Here is a tiny trained network, its code and every weight. The questions are about switching its units off for an input and a class, where a switched-off unit gives its printed mean instead of its output.

import numpy as np


def w(rows, s, z=0):
    codes = np.array(rows[::2]) - 128.0
    scale = np.full(codes.shape[1], s)
    scale[-1] = z or s
    return codes * scale


def f(y):
    return np.maximum(y, 0)


def log_softmax(a):
    a = a - a.max(-1, keepdims=True)
    return a - np.log(np.exp(a).sum(-1, keepdims=True))


def net(x, mask):
    res = np.array(x, float).reshape(1, 6) / 4 @ E
    y = f(res @ A[0][:, :-1].T + A[0][:, -1])
    res = res + np.where(mask, y, B[0][:, -1]) @ B[0][:, :-1]
    return log_softmax(res[-1] @ U[:, :-1].T + U[:, -1])


A, B = {}, {}
E = w([
[145,121,121,124,125,112,141],'x0',
[94,148,142,139,144,142,109],'x1',
[95,200,81,255,18,97,147],'x2',
[181,100,26,224,250,198,190],'x3',
[116,121,137,133,125,141,127],'x4',
[100,21,65,178,136,70,14],'x5',
],0.0096)
A[0] = w([
[111,120,128,42,139,127,99,136],'neuron 1',
[164,129,84,155,207,155,162,177],'neuron 2',
[107,179,111,216,42,65,177,123],'neuron 3',
[163,204,210,133,179,147,171,50],'neuron 4',
[112,106,241,60,47,56,66,175],'neuron 5',
[128,49,115,166,159,86,41,32],'neuron 6',
[125,122,71,171,200,168,188,172],'neuron 7',
[116,150,147,139,152,124,137,57],'neuron 8',
[122,57,138,45,193,167,133,72],'neuron 9',
[159,207,177,107,150,188,254,25],'neuron 10',
[106,108,91,169,98,100,97,95],'neuron 11',
[153,72,144,207,186,167,132,141],'neuron 12',
[145,92,166,81,186,123,132,101],'neuron 13',
[116,157,110,203,69,114,166,85],'neuron 14',
[147,109,82,163,184,179,159,120],'neuron 15',
[141,189,168,95,140,160,227,61],'neuron 16',
[149,194,164,135,73,171,228,96],'neuron 17',
[162,100,152,67,185,120,127,78],'neuron 18',
[168,91,112,166,195,181,144,167],'neuron 19',
[153,79,170,69,195,148,107,88],'neuron 20',
[89,46,66,133,130,117,87,6],'neuron 21',
],0.0094,0.0022)
B[0] = w([
[122,154,112,166,170,160,169,179],'neuron 1',
[197,205,155,131,90,68,168,228],'neuron 2',
[80,175,43,166,209,230,156,246],'neuron 3',
[91,29,105,130,79,78,79,196],'neuron 4',
[207,250,226,139,76,55,236,249],'neuron 5',
[177,2,121,81,105,15,27,211],'neuron 6',
[146,185,203,134,86,128,198,237],'neuron 7',
[129,141,116,99,61,135,110,136],'neuron 8',
[109,152,63,148,200,203,136,219],'neuron 9',
[110,59,137,102,90,65,36,242],'neuron 10',
[110,82,121,133,149,172,73,179],'neuron 11',
[188,141,173,136,96,97,168,214],'neuron 12',
[68,179,38,210,149,190,122,191],'neuron 13',
[49,181,69,138,207,222,126,211],'neuron 14',
[115,162,199,134,105,62,182,219],'neuron 15',
[166,37,104,50,113,60,36,214],'neuron 16',
[115,84,105,85,141,106,46,227],'neuron 17',
[84,150,80,186,186,247,140,193],'neuron 18',
[126,202,191,116,153,84,142,225],'neuron 19',
[41,127,46,161,252,194,139,211],'neuron 20',
[138,75,134,82,123,90,76,193],'neuron 21',
],0.0066,0.013)
U = w([
[164,204,250,133,111,107,200,254],'0',
[101,163,56,147,153,235,132,102],'1',
[144,34,151,116,115,93,35,39],'2',
],0.013,0.00069)

Each question gives the input, the list of numbers given to net, and the class t.
The units are the neurons (one row each of A and B). Each row of codes is followed by its name. A weight is (code - 128) times the scale printed after its matrix; where a second scale follows, it is the last column's (A, B and U).
mask holds one flag per neuron, in row order. A switched-off neuron (its flag False) gives its mean, the last column of its row in B, instead of its output. The means were averaged over made-up inputs and are rounded, as every weight is.
A unit's drop is (log p(t) with every unit on - log p(t) with that unit switched off) / (log p(t) with every unit on - log p(t) with every unit switched off).
most important unit: the unit with the biggest drop
k most important neurons: the k neurons with the biggest drops, biggest first
drop of u: that unit's drop, to one decimal
input [-1,-6,-7,-6,8,2], class 1: most important unit -> neuron 20
input [-1,7,-8,-3,3,8], class 1: 2 most important neurons -> (neuron 20; neuron 9)
input [0,5,-1,1,3,0], class 0: 3 most important neurons -> (neuron 3; neuron 14; neuron 20)
input [7,5,-1,5,-1,-5], class 0: 4 most important neurons -> (neuron 7; neuron 6; neuron 2; neuron 15)
input [7,-4,2,-1,-2,2], class 1: 2 most important neurons -> (neuron 10; neuron 16)
input [-1,7,4,4,-6,-5], class 2: 2 most important neurons -> (neuron 5; neuron 10)
input [0,2,6,0,6,-8], class 2: 2 most important neurons -> (neuron 10; neuron 16)
input [-8,7,0,5,4,6], class 2: 2 most important neurons -> (neuron 6; neuron 5)
input [-1,-8,-7,-7,-7,0], class 0: 2 most important neurons -> (neuron 5; neuron 3)
input [6,-7,-4,-7,6,-8], class 2: 2 most important neurons -> (neuron 16; neuron 10)
input [5,-5,6,-4,-3,3], class 1: drop of neuron 3 -> 0.6
input [-3,-7,8,-4,2,6], class 1: drop of neuron 3 -> 0.7
input [-2,0,5,-4,6,-4], class 1: drop of neuron 3 -> 0.6
